Here is a tiny trained network, its code and every weight. The questions are about switching its units off for an input and a target symbol, where a switched-off unit gives its printed mean instead of its output.

import numpy as np


def w(rows, s, z=0):
    codes = np.array(rows[::2]) - 128.0
    scale = np.full(codes.shape[1], s)
    scale[-1] = z or s
    return codes * scale


def f(y):
    return np.maximum(y, 0)


def softmax(a):
    e = np.exp(a - a.max(-1, keepdims=True))
    return e / e.sum(-1, keepdims=True)


def log_softmax(a):
    a = a - a.max(-1, keepdims=True)
    return a - np.log(np.exp(a).sum(-1, keepdims=True))


def net(x, mask):
    ids = ['γδζημστψω'.index(c) for c in x.split()]
    T = len(ids)
    res = E[ids] + P[:T]
    u = 0
    for l in range(2):
        r = res
        for j in range(2):
            rows = slice(2 * j, 2 * j + 2)
            q, k, v = (r @ M[l][rows].T for M in (Q, K, V))
            z = softmax(np.where(np.tri(T) > 0, q @ k.T / 2**0.5, -1e9)) @ v
            o = O[l][rows]
            res = res + np.where(mask[u + j], z, o[:, -1]) @ o[:, :-1]
        u += 2
        y = f(res @ A[l][:, :-1].T + A[l][:, -1])
        res = res + np.where(mask[u : u + 16], y, B[l][:, -1]) @ B[l][:, :-1]
        u += 16
    return log_softmax(res[-1] @ U[:, :-1].T + U[:, -1])


Q, K, V, O, A, B = {}, {}, {}, {}, {}, {}
E = w([
[207,208,195,148],'γ',
[163,62,39,85],'δ',
[97,105,243,126],'ζ',
[175,248,100,89],'η',
[70,222,95,158],'μ',
[136,122,206,154],'σ',
[152,118,155,188],'τ',
[163,46,140,84],'ψ',
[41,111,70,79],'ω',
],0.018)
P = w([
[126,243,3,40],'0',
[110,231,41,82],'1',
[113,220,65,110],'2',
[110,205,83,139],'3',
[111,197,100,159],'4',
[116,192,110,171],'5',
[115,190,120,181],'6',
],0.0046)
Q[0] = w([
[65,68,192,114],'L0H1',
[2,59,201,148],'L0H1',
[128,107,186,204],'L0H2',
[161,174,202,157],'L0H2',
],0.01)
K[0] = w([
[176,139,128,48],'L0H1',
[124,100,168,100],'L0H1',
[127,196,189,164],'L0H2',
[116,253,138,170],'L0H2',
],0.015)
V[0] = w([
[223,189,143,125],'L0H1',
[2,50,88,160],'L0H1',
[176,29,207,177],'L0H2',
[214,114,119,183],'L0H2',
],0.0043)
O[0] = w([
[209,124,85,84,187],'L0H1',
[189,193,149,135,30],'L0H1',
[107,254,114,31,3],'L0H2',
[130,119,67,115,122],'L0H2',
],0.0078,0.0019)
A[0] = w([
[43,142,167,76,108],'L0N1',
[152,165,191,107,112],'L0N2',
[46,148,87,165,180],'L0N3',
[107,49,164,53,3],'L0N4',
[70,99,134,200,126],'L0N5',
[160,34,173,47,90],'L0N6',
[70,65,88,85,188],'L0N7',
[131,188,116,146,206],'L0N8',
[228,170,218,193,168],'L0N9',
[237,177,140,153,147],'L0N10',
[99,110,53,94,230],'L0N11',
[123,67,105,172,108],'L0N12',
[129,166,83,247,158],'L0N13',
[196,106,155,104,141],'L0N14',
[60,149,92,138,81],'L0N15',
[106,104,215,177,91],'L0N16',
],0.011,0.0035)
B[0] = w([
[102,2,129,122,176],'L0N1',
[112,69,128,110,180],'L0N2',
[64,99,169,207,164],'L0N3',
[180,205,99,118,179],'L0N4',
[55,210,104,79,174],'L0N5',
[197,148,177,122,218],'L0N6',
[158,59,172,171,202],'L0N7',
[196,83,103,182,182],'L0N8',
[129,156,66,96,254],'L0N9',
[145,130,11,134,197],'L0N10',
[98,23,153,183,211],'L0N11',
[179,220,232,1,161],'L0N12',
[84,165,109,140,187],'L0N13',
[74,138,150,106,185],'L0N14',
[61,140,150,162,151],'L0N15',
[89,161,71,73,210],'L0N16',
],0.0065,0.0073)
Q[1] = w([
[188,174,128,246],'L1H1',
[131,254,181,107],'L1H1',
[238,20,76,163],'L1H2',
[121,198,111,58],'L1H2',
],0.009)
K[1] = w([
[146,113,183,251],'L1H1',
[85,138,61,65],'L1H1',
[182,92,248,91],'L1H2',
[203,240,96,253],'L1H2',
],0.0075)
V[1] = w([
[96,136,238,153],'L1H1',
[2,20,176,120],'L1H1',
[201,139,198,164],'L1H2',
[132,146,227,206],'L1H2',
],0.0083)
O[1] = w([
[196,80,147,97,110],'L1H1',
[131,105,134,146,255],'L1H1',
[127,92,99,91,103],'L1H2',
[27,165,2,65,69],'L1H2',
],0.0091,0.0045)
A[1] = w([
[122,113,79,134,255],'L1N1',
[139,157,137,222,112],'L1N2',
[187,160,74,96,22],'L1N3',
[160,200,207,125,100],'L1N4',
[155,77,193,71,147],'L1N5',
[55,96,120,165,126],'L1N6',
[138,131,68,249,140],'L1N7',
[96,87,120,146,156],'L1N8',
[170,164,41,119,131],'L1N9',
[171,152,166,96,94],'L1N10',
[124,128,156,179,135],'L1N11',
[155,184,179,123,68],'L1N12',
[165,124,69,153,94],'L1N13',
[193,157,100,29,201],'L1N14',
[133,146,165,136,180],'L1N15',
[104,65,125,101,112],'L1N16',
],0.014,0.0069)
B[1] = w([
[145,21,159,208,210],'L1N1',
[93,138,101,47,182],'L1N2',
[166,151,48,122,163],'L1N3',
[119,71,62,119,170],'L1N4',
[126,188,80,102,251],'L1N5',
[224,255,160,127,192],'L1N6',
[99,105,140,82,233],'L1N7',
[135,145,111,105,178],'L1N8',
[75,108,183,90,194],'L1N9',
[104,130,129,86,164],'L1N10',
[100,83,116,196,165],'L1N11',
[122,96,26,80,151],'L1N12',
[145,100,213,98,173],'L1N13',
[120,223,118,230,226],'L1N14',
[121,84,103,177,166],'L1N15',
[146,130,175,50,193],'L1N16',
],0.0087,0.012)
U = w([
[104,104,122,150,207],'γ',
[170,89,143,128,112],'δ',
[110,143,157,46,20],'ζ',
[124,133,82,99,35],'η',
[80,160,147,148,115],'μ',
[139,107,141,254,254],'σ',
[78,98,182,130,138],'τ',
[197,173,93,143,134],'ψ',
[133,135,198,150,121],'ω',
],0.014,0.0054)

Each question gives the input, a string of symbols that net reads in full, and the target symbol t.
The units are the heads (2 rows each of Q, K, V and O) and the neurons (one row each of A and B). Each row of codes is followed by its name. A weight is (code - 128) times the scale printed after its matrix; where a second scale follows, it is the last column's (O, A, B and U).
mask holds one flag per unit, layer by layer, with each layer's heads first. A switched-off unit (its flag False) gives its mean, the last column of its rows in O or B, instead of its output. The means were averaged over made-up inputs and are rounded, as every weight is.
A unit's drop is (log p(t) with every unit on - log p(t) with that unit switched off) / (log p(t) with every unit on - log p(t) with every unit switched off).
The circuit of an input: a set's keep is (log p(t) with only the set's units on - log p(t) with every unit switched off) / (log p(t) with every unit on - log p(t) with every unit switched off). Starting from the 12 units with the biggest drops (on a tie, the unit counted first), units are removed one at a time, each time the one whose removal leaves the highest keep (on an exact tie, the one counted first), for as long as the keep stays at least 0.8.
circuit, biggest first: the units of the circuit, biggest drop first
most important unit: the unit with the biggest drop
k most important neurons: the k neurons with the biggest drops, biggest first
top k neurons in layer l: the k neurons of layer l with the biggest drops, biggest first
which heads matter: for each layer, one digit per head in row order, 1 if its drop is at least 0.15 and else 0, layers parted by /
drop of u: that unit's drop, to one decimal
input σ δ γ ψ ψ η τ, target η: top 2 neurons in layer 1 => (L1N2 L1N12)
input ψ ω ζ, target ζ: circuit, biggest first => (L1N14 L1N1)
input ψ σ γ μ γ τ, target γ: most important unit => L0N10
input τ γ ζ η δ μ σ, target μ: 3 most important neurons => (L0N13 L0N16 L0N5)
input η ψ ψ ψ ψ δ ψ, target ψ: circuit, biggest first => (L0N6 L1N5 L1N9 L1N7)
input η τ γ γ δ, target δ: 2 most important neurons => (L0N11 L0N7)
input ψ ω η, target δ: which heads matter => 00 / 10
input σ ζ γ ψ τ ψ, target ψ: which heads matter => 00 / 00
input η σ ζ ζ η, target τ: 2 most important neurons => (L1N9 L0N16)
input μ ζ σ, target μ: which heads matter => 01 / 01
input ψ δ ψ δ δ ζ, target ζ: which heads matter => 01 / 00
input γ δ τ ζ, target γ: 3 most important neurons => (L0N10 L0N11 L1N4)
input ψ δ η σ, target η: which heads matter => 01 / 01
input δ ω σ η η ψ η, target σ: top neuron in layer 1 => (L1N1)
input η η μ ζ, target μ: which heads matter => 11 / 01
input σ η ψ ψ ψ τ, target η: 2 most important neurons => (L0N12 L1N12)
input ψ μ δ ω ζ, target μ: which heads matter => 01 / 01
input ψ τ σ, target σ: which heads matter => 01 / 00
input σ γ ψ γ, target σ: which heads matter => 10 / 01
input ψ σ ψ ζ τ, target τ: most important unit => L0H2
input ψ σ η ω σ, target η: 2 most important neurons => (L1N12 L0N12)
input ψ ψ η ψ γ σ ζ, target γ: which heads matter => 00 / 01
input σ ζ δ, target δ: 4 most important neurons => (L0N11 L1N14 L0N7 L1N16)
input ψ γ σ ψ ψ η, target σ: top 2 neurons in layer 1 => (L1N14 L1N1)
input σ ψ γ γ, target σ: drop of L0N13 => 0.0
input ω γ η, target δ: drop of L1H1 => 0.2
input ω δ ζ ψ μ ψ τ, target μ: most important unit => L0N12
